Here is a tiny trained network, its code and every weight. The questions are about switching its units off for an input and a class, where a switched-off unit gives its printed mean instead of its output.

import numpy as np


def w(rows, s, z=0):
    codes = np.array(rows[::2]) - 128.0
    scale = np.full(codes.shape[1], s)
    scale[-1] = z or s
    return codes * scale


def f(y):
    return np.maximum(y, 0)


def log_softmax(a):
    a = a - a.max(-1, keepdims=True)
    return a - np.log(np.exp(a).sum(-1, keepdims=True))


def net(x, mask):
    res = np.array(x, float).reshape(1, 8) / 4 @ E
    y = f(res @ A[0][:, :-1].T + A[0][:, -1])
    res = res + np.where(mask, y, B[0][:, -1]) @ B[0][:, :-1]
    return log_softmax(res[-1] @ U[:, :-1].T + U[:, -1])


A, B = {}, {}
E = w([
[120,140,153,126,141,111,121,136,137],'x0',
[211,137,14,60,217,26,98,197,74],'x1',
[128,127,123,126,125,131,128,125,127],'x2',
[115,128,131,125,143,137,124,148,132],'x3',
[190,17,118,102,24,129,49,184,238],'x4',
[122,105,88,122,117,153,140,126,121],'x5',
[94,27,238,66,132,135,65,94,2],'x6',
[219,91,190,54,224,215,192,58,200],'x7',
],0.0096)
A[0] = w([
[167,67,100,154,83,129,40,148,179,108],'n0',
[190,103,117,107,90,125,90,168,179,105],'n1',
[157,30,168,94,95,113,63,149,127,140],'n2',
[175,42,151,120,76,114,106,215,214,113],'n3',
[115,80,159,57,129,78,69,127,47,149],'n4',
[168,148,52,107,165,59,91,163,74,39],'n5',
[145,147,76,126,151,104,68,202,79,66],'n6',
[177,52,190,68,185,165,139,92,96,125],'n7',
[187,105,52,117,215,87,95,144,87,51],'n8',
[140,192,124,146,176,112,221,153,42,128],'n9',
[135,78,158,64,103,158,54,85,16,159],'n10',
[254,130,63,88,217,98,80,124,100,2],'n11',
[190,186,116,106,163,168,187,117,216,150],'n12',
[157,63,132,97,108,96,98,171,153,127],'n13',
[233,129,159,41,243,161,213,68,210,44],'n14',
[54,150,117,194,2,71,67,200,26,88],'n15',
[216,108,130,98,164,161,157,98,135,39],'n16',
[88,111,201,228,89,216,140,78,177,43],'n17',
[120,171,51,105,90,36,73,185,54,84],'n18',
[129,216,48,130,87,85,243,146,196,139],'n19',
[183,165,78,180,184,129,159,117,216,171],'n20',
[143,200,64,218,111,95,153,177,183,145],'n21',
[128,88,167,69,158,146,122,124,122,95],'n22',
[177,167,89,149,113,121,162,188,212,158],'n23',
[212,100,89,56,219,25,93,157,102,69],'n24',
[40,136,152,234,79,125,77,116,141,75],'n25',
[82,166,93,205,96,81,118,189,103,104],'n26',
[212,127,122,79,173,102,140,153,120,61],'n27',
[147,62,101,156,145,116,100,145,151,85],'n28',
[23,142,156,193,147,149,213,39,131,43],'n29',
[72,93,151,45,164,133,104,113,46,99],'n30',
[69,181,139,125,235,150,156,66,9,134],'n31',
[168,220,94,120,110,141,163,171,203,127],'n32',
[113,189,67,89,179,92,186,82,52,106],'n33',
[178,57,107,107,103,125,43,120,143,145],'n34',
[174,110,94,88,99,115,80,185,220,97],'n35',
[101,101,166,165,58,187,96,114,198,11],'n36',
[125,54,191,45,122,120,57,95,17,176],'n37',
[130,108,162,112,196,180,150,127,174,44],'n38',
[160,99,124,86,178,133,96,85,191,38],'n39',
[96,180,112,118,163,160,233,105,35,150],'n40',
],0.0097,0.0034)
B[0] = w([
[146,195,122,152,191,105,85,85,138,203],'n0',
[144,177,116,176,190,117,54,157,178,192],'n1',
[170,210,176,189,174,98,90,217,144,208],'n2',
[200,208,133,138,182,103,18,116,158,223],'n3',
[70,71,148,177,136,121,206,208,82,211],'n4',
[129,125,175,78,68,204,148,76,181,209],'n5',
[141,141,123,40,102,198,201,84,156,192],'n6',
[47,82,34,134,187,138,141,54,45,217],'n7',
[157,109,201,82,19,183,176,90,178,207],'n8',
[190,204,96,164,170,64,57,149,185,199],'n9',
[111,40,155,200,170,129,190,188,127,221],'n10',
[125,124,177,36,33,174,176,109,180,217],'n11',
[43,51,84,115,187,118,127,138,57,209],'n12',
[182,152,142,145,143,66,71,125,158,187],'n13',
[69,113,53,35,174,125,66,43,64,254],'n14',
[63,67,42,82,192,152,105,14,77,249],'n15',
[95,126,89,98,186,135,126,39,88,183],'n16',
[142,110,163,69,29,218,202,142,204,225],'n17',
[95,126,43,54,150,188,92,51,90,226],'n18',
[118,108,160,179,119,117,186,201,84,216],'n19',
[101,79,161,171,183,92,203,201,71,206],'n20',
[56,56,138,232,145,86,209,201,86,210],'n21',
[108,130,133,136,132,140,172,75,85,174],'n22',
[120,111,180,167,128,117,159,204,77,205],'n23',
[111,124,168,92,33,183,183,122,199,235],'n24',
[105,130,74,57,108,187,136,35,127,196],'n25',
[111,118,17,97,163,134,106,92,89,198],'n26',
[126,121,137,47,69,202,131,97,193,184],'n27',
[133,170,121,140,163,124,125,140,157,161],'n28',
[185,195,197,74,26,179,85,122,183,203],'n29',
[114,88,176,188,129,135,175,196,116,202],'n30',
[200,201,142,179,170,74,49,153,157,237],'n31',
[77,55,197,199,136,47,202,166,108,198],'n32',
[208,193,191,160,177,47,29,150,178,203],'n33',
[131,217,162,179,156,97,78,140,133,197],'n34',
[170,163,178,175,163,75,48,155,147,210],'n35',
[163,176,157,90,29,192,134,95,201,199],'n36',
[88,87,167,209,151,82,208,254,71,242],'n37',
[139,115,87,97,141,146,140,60,112,178],'n38',
[101,136,85,107,149,109,96,60,119,176],'n39',
[198,197,149,140,149,28,52,154,140,208],'n40',
],0.0083,0.018)
U = w([
[69,35,173,249,163,113,199,224,53,252],'0',
[234,227,148,187,176,85,1,140,176,66],'1',
[44,66,22,82,192,170,85,15,36,69],'2',
[145,130,206,72,3,235,170,105,227,70],'3',
],0.011,0.0021)

Each question gives the input, the list of numbers given to net, and the class t.
The units are the neurons (one row each of A and B). Each row of codes is followed by its name. A weight is (code - 128) times the scale printed after its matrix; where a second scale follows, it is the last column's (A, B and U).
mask holds one flag per neuron, in row order. A switched-off neuron (its flag False) gives its mean, the last column of its row in B, instead of its output. The means were averaged over made-up inputs and are rounded, as every weight is.
A unit's drop is (log p(t) with every unit on - log p(t) with that unit switched off) / (log p(t) with every unit on - log p(t) with every unit switched off).
The circuit of an input: a set's keep is (log p(t) with only the set's units on - log p(t) with every unit switched off) / (log p(t) with every unit on - log p(t) with every unit switched off). Starting from the 12 units with the biggest drops (on a tie, the unit counted first), units are removed one at a time, each time the one whose removal leaves the highest keep (on an exact tie, the one counted first), for as long as the keep stays at least 0.8.
circuit, biggest first: the units of the circuit, biggest drop first
unit that matters most: the unit with the biggest drop
k most important neurons: the k neurons with the biggest drops, biggest first
drop when u is switched off: that unit's drop, to one decimal
input [3,8,7,2,-6,-5,4,2], class 3: circuit, biggest first => [n24]
input [-4,-8,5,0,-2,0,-7,-7], class 3: 2 most important neurons => [n29 n17]
input [7,-8,-1,-6,4,2,-7,-8], class 2: 4 most important neurons => [n15 n25 n26 n24]
input [6,3,-7,5,8,-8,7,-1], class 1: 4 most important neurons => [n3 n2 n13 n34]
input [5,-6,-8,7,-8,-3,6,0], class 1: 2 most important neurons => [n31 n29]
input [7,5,3,-7,1,-6,4,5], class 2: 4 most important neurons => [n7 n14 n17 n29]
input [-5,1,6,4,-6,-7,-5,7], class 2: 2 most important neurons => [n14 n12]
input [7,2,7,4,3,-8,-6,6], class 0: 3 most important neurons => [n20 n32 n23]
input [-7,6,-8,0,4,4,-2,6], class 2: 3 most important neurons => [n14 n12 n16]
input [3,-1,5,-2,7,8,8,8], class 0: 4 most important neurons => [n37 n2 n10 n15]
input [4,-7,6,2,-5,-6,6,-5], class 3: 3 most important neurons => [n29 n17 n25]
input [1,8,-5,6,4,3,-3,8], class 2: 3 most important neurons => [n14 n12 n16]
input [5,-4,8,-6,-2,-6,-3,-1], class 3: 2 most important neurons => [n37 n29]
input [7,8,-6,-3,-6,1,-2,6], class 3: unit that matters most => n11
input [-8,-3,-8,-2,-5,-6,-5,6], class 2: 3 most important neurons => [n14 n12 n37]
input [-7,7,-2,5,7,1,5,-5], class 1: 4 most important neurons => [n2 n3 n34 n0]
input [3,5,5,8,-6,5,-6,2], class 0: 2 most important neurons => [n20 n21]
input [3,6,-3,0,-3,-3,0,-5], class 3: drop when n24 is switched off => 0.3
input [3,8,1,2,6,8,7,1], class 3: drop when n27 is switched off => 0.5
input [4,-5,-8,2,1,7,-6,8], class 2: unit that matters most => n14
input [-8,6,-6,6,3,7,7,-3], class 0: drop when n37 is switched off => 3.0
input [-7,5,-6,-2,3,6,-4,7], class 2: drop when n14 is switched off => 0.2
